Small tables with named rows and columns. After each table, cells are looked up by row and column.

Mebuzas
         Feno  Vug  Lezo  Dufadu
Nopuba    152  174    42     126
Tozume    103  100   121     114
Lov       112  127    98     104
Dinepu     91   86   123     101
Vibib     202  224     8     185
Mevobu    146  183    45     111
Vog        88   88   124     106
Tepi      119  134    90      97
Semufum    98  103   107     119
Nupuvaf   132  136    90     114
Lis       132  147    81     117
Vus        99  107   116     108
Sobak     168  191    45     138
Leg       161  153    76     135

Dufadu of Dinepu is 101
Lezo of Leg is 76
Feno of Lov is 112
Dufadu of Nopuba is 126
Feno of Nopuba is 152
Lezo of Vibib is 8
Lezo of Tepi is 90
Dufadu of Sobak is 138
Lezo of Mevobu is 45
Feno of Vus is 99
Vug of Lov is 127
Lezo of Nupuvaf is 90
Lezo of Lis is 81
Vug of Mevobu is 183
Feno of Leg is 161
Vug of Dinepu is 86
Dufadu of Tozume is 114
Vug of Vog is 88
Feno of Nupuvaf is 132
Dufadu of Vibib is 185
Which row has the largest Lezo? Vog

Rusus =
|  | Por | Seburot | Der | Sib | Vimagu |
|---|---|---|---|---|---|
| Non | 112 | 94 | 120 | 120 | 148 |
| Zavu | 98 | 83 | 107 | 114 | 144 |
| Sote | 78 | 92 | 81 | 17 | 214 |
| Vagezo | 68 | 75 | 88 | 79 | 161 |
| Dem | 112 | 136 | 100 | 99 | 86 |
| Manapad | 103 | 100 | 72 | 128 | 43 |
| Tuzu | 83 | 136 | 140 | 106 | 109 |
| Vis | 80 | 103 | 119 | 71 | 82 |
| Robagu | 123 | 109 | 113 | 132 | 64 |
| Kirekev | 109 | 127 | 85 | 57 | 113 |
| Keba | 95 | 80 | 106 | 131 | 38 |
| Puf | 122 | 126 | 87 | 87 | 98 |

What is the Sib of Kirekev in Rusus?
57
What is the Der of Vagezo in Rusus?
88
What is the Seburot of Keba in Rusus?
80
What is the Sib of Puf in Rusus?
87
What is the Vimagu of Robagu in Rusus?
64
What is the Der of Kirekev in Rusus?
85
What is the Der of Non in Rusus?
120
What is the Por of Sote in Rusus?
78
Which row has the largest Der? Tuzu

Safov =
,Depasa,Dasi,Pati,Bifo,Neto,Reton
Fum,136,174,127,176,200,130
Suk,135,127,131,162,127,125
Tadat,132,130,128,98,132,129
Libakit,139,147,129,166,148,133
Tidif,122,109,127,53,115,126

What is the Dasi of Libakit in Safov?
147
What is the Pati of Suk in Safov?
131
What is the Depasa of Fum in Safov?
136
What is the Bifo of Fum in Safov?
176
What is the Pati of Libakit in Safov?
129
What is the Reton of Suk in Safov?
125
What is the Pati of Tadat in Safov?
128

Table Levir
	Mutenep	Bal	Kirof	Gufor
Leza	0.954	0.518	0.233	0.095
Vemu	0.587	0.400	0.327	0.256
Zupeli	0.924	0.762	0.351	0.119
Gefe	0.736	0.503	0.310	0.224
Lefusaz	0.736	0.577	0.392	0.168
Vulemom	0.646	0.437	0.306	0.196
Kebo	0.775	0.607	0.225	0.103
Zinir	0.636	0.452	0.278	0.224
Zef	0.785	0.489	0.278	0.184
Bulez	0.984	0.518	0.217	0.123

Bal of Kebo = 0.607
Bal of Vemu = 0.400
Mutenep of Vemu = 0.587
Kirof of Zef = 0.278
Kirof of Lefusaz = 0.392
Gufor of Vemu = 0.256
Kirof of Leza = 0.233
Mutenep of Leza = 0.954
Mutenep of Zupeli = 0.924
Bal of Zef = 0.489
Gufor of Lefusaz = 0.168
Bal of Vulemom = 0.437
Kirof of Vemu = 0.327
Mutenep of Bulez = 0.984
Gufor of Gefe = 0.224
Kirof of Zupeli = 0.351
Row with the largest Mutenep: Bulez

Vop =
columns: Vig, Suvimiv, Bav, Zonanag, Perila, Bam, Riv
Zon: [42.480, 43.428, 45.986, 82.374, 44.573, 77.251, 47.497]
Pafolib: [49.097, 44.334, 44.109, 41.032, 43.062, 30.730, 43.018]
Seduven: [46.301, 42.995, 45.319, 85.607, 43.420, 74.866, 45.604]
Vaf: [46.849, 45.157, 43.745, 15.816, 43.244, 16.287, 42.895]
Pusu: [49.189, 44.255, 44.161, 43.391, 43.078, 32.790, 43.077]
Mekar: [48.609, 43.949, 44.353, 53.787, 43.213, 42.960, 43.261]
Tiz: [48.556, 44.324, 44.079, 41.514, 43.113, 30.316, 42.982]
Mit: [47.620, 45.131, 43.867, 18.600, 43.437, 19.176, 42.854]

Bav of Seduven: 45.319
Bav of Tiz: 44.079
Perila of Mekar: 43.213
Riv of Tiz: 42.982
Zonanag of Seduven: 85.607
Bav of Vaf: 43.745
Zonanag of Pusu: 43.391
Zonanag of Tiz: 41.514
Bav of Mit: 43.867
Row with the largest Riv: Zon

Nodagi:
fields: Lusag, Fimin, Gatu
Nim: [-8.526, -0.069, 12.265]
Fip: [10.351, 3.566, -7.703]
Zapivig: [-6.543, -2.674, 1.659]
Ziz: [17.100, -17.024, -41.898]
Konokom: [23.215, -14.445, -50.321]
Zogoli: [-27.463, -74.993, -39.614]
Kebeb: [52.754, 13.728, -30.694]
Divep: [60.315, -3.450, -36.886]
Mem: [-8.815, 47.965, 53.514]
Fudos: [19.739, 2.186, 2.323]
Pagemur: [46.298, 2.271, -20.637]
Ruf: [-19.482, -3.286, 20.733]
Vis: [13.193, -8.864, 7.637]

Divep, Gatu -> -36.886
Ziz, Fimin -> -17.024
Fudos, Fimin -> 2.186
Nim, Fimin -> -0.069
Nim, Gatu -> 12.265
Vis, Gatu -> 7.637
Fudos, Lusag -> 19.739
Ruf, Gatu -> 20.733
Konokom, Gatu -> -50.321
Zogoli, Fimin -> -74.993
Zogoli, Lusag -> -27.463
Fip, Lusag -> 10.351
Vis, Lusag -> 13.193
Kebeb, Lusag -> 52.754
Divep, Lusag -> 60.315
Konokom, Lusag -> 23.215
Pagemur, Lusag -> 46.298
Konokom, Fimin -> -14.445
Kebeb, Fimin -> 13.728
Which row has the largest Gatu? Mem

Dediso:
|  | Tilego | Nugu | Mun | Ruf | Lado |
|---|---|---|---|---|---|
| Mumudi | 31.5 | 69.4 | 70.0 | 18.6 | 43.0 |
| Gesol | 56.3 | 52.7 | 22.3 | 45.0 | 90.0 |
| Nuzegaz | 56.3 | 52.7 | 22.3 | 45.0 | 90.0 |
| Zegimuz | 57.9 | 16.6 | 81.9 | 60.4 | 62.3 |
| Gamez | 56.3 | 52.7 | 22.3 | 45.0 | 90.0 |
| Vibinis | 31.5 | 69.4 | 70.0 | 18.6 | 43.0 |
| Viduvul | 56.3 | 52.7 | 22.3 | 45.0 | 90.0 |
| Memido | 56.3 | 16.6 | 81.9 | 60.4 | 62.3 |

Ruf of Mumudi: 18.6
Lado of Mumudi: 43.0
Tilego of Nuzegaz: 56.3
Mun of Gesol: 22.3
Ruf of Gesol: 45.0
Lado of Memido: 62.3
Ruf of Zegimuz: 60.4
Tilego of Gamez: 56.3
Lado of Viduvul: 90.0
Ruf of Nuzegaz: 45.0
Lado of Gamez: 90.0
Tilego of Viduvul: 56.3
Mun of Zegimuz: 81.9
Lado of Vibinis: 43.0
Nugu of Viduvul: 52.7
Mun of Memido: 81.9
Ruf of Viduvul: 45.0
Row with the largest Tilego: Zegimuz

Table Tir
,Kad,Gelenu
Simu,224,31
Kitetig,184,70
Met,181,227
Fidam,215,54

Gelenu of Met = 227
Kad of Met = 181
Kad of Simu = 224
Gelenu of Fidam = 54
Kad of Fidam = 215
Gelenu of Simu = 31
Kad of Kitetig = 184
Gelenu of Kitetig = 70
Row with the largest Kad: Simu

Tov
|  | Lotevif | Pazu | Gevukag | Movo | Bazez | Lefu |
|---|---|---|---|---|---|---|
| Kip | 0.45 | -0.94 | 0.37 | 0.87 | -0.63 | 0.67 |
| Ronid | 0.28 | 0.30 | 0.28 | 0.19 | 0.01 | -0.02 |
| Bis | 0.19 | -0.72 | 0.29 | 0.44 | -0.37 | 0.38 |
| Kupoba | 0.05 | 0.04 | 0.05 | 0.12 | 0.21 | 0.13 |
| Zug | 0.08 | -0.08 | 0.26 | -0.13 | 0.15 | 0.12 |
| Dalekab | 0.25 | 0.20 | 0.17 | -0.03 | 0.08 | -0.01 |
| Domit | 0.07 | 0.06 | 0.08 | 0.12 | 0.18 | 0.06 |
| Vid | 0.01 | 0.13 | 0.00 | -0.08 | 0.22 | 0.14 |
| Nen | -0.04 | 0.03 | 0.10 | -0.03 | 0.13 | 0.14 |
| Vifos | 0.05 | 0.03 | 0.13 | -0.04 | 0.23 | 0.10 |
| Boridi | 0.20 | 0.00 | 0.12 | 0.02 | -0.09 | 0.00 |
| Vedut | 0.07 | 0.10 | 0.09 | 0.07 | -0.02 | 0.13 |
| Geke | 0.22 | -0.02 | -0.02 | 0.73 | -0.19 | 0.12 |

Bis, Bazez: -0.37
Ronid, Pazu: 0.30
Boridi, Lefu: 0.00
Kip, Lotevif: 0.45
Geke, Bazez: -0.19
Kupoba, Gevukag: 0.05
Kupoba, Pazu: 0.04
Nen, Pazu: 0.03
Vifos, Gevukag: 0.13
Row with the largest Bazez: Vifos

Kepo =
,Bebeni,Buk,Leg,Bemigiv,Fegiku
Tivaf,7.137,0.744,9.208,5.739,4.300
Nimar,6.412,6.996,4.161,5.601,8.936
Gom,8.789,7.980,7.904,5.609,2.691
Pamunu,8.434,7.023,6.137,2.823,3.813
Dag,8.806,9.061,1.294,2.920,7.033
Zok,2.164,5.708,1.004,4.637,7.882
Dol,6.845,4.571,2.682,0.156,6.524
Nidofan,7.968,1.962,9.365,2.216,0.917
Mebu,5.391,6.599,4.310,7.304,1.728
Ketebon,1.261,4.271,1.612,4.284,3.758
Gapo,5.823,4.483,9.437,6.675,6.931
Sor,5.149,1.089,6.734,8.851,1.501
Kozuni,5.671,0.626,4.631,0.483,5.604

Bebeni of Gom = 8.789
Bemigiv of Kozuni = 0.483
Fegiku of Ketebon = 3.758
Fegiku of Pamunu = 3.813
Leg of Gom = 7.904
Bemigiv of Dol = 0.156
Buk of Dag = 9.061
Bemigiv of Nidofan = 2.216
Bemigiv of Mebu = 7.304
Buk of Kozuni = 0.626
Leg of Dag = 1.294
Leg of Dol = 2.682
Leg of Zok = 1.004

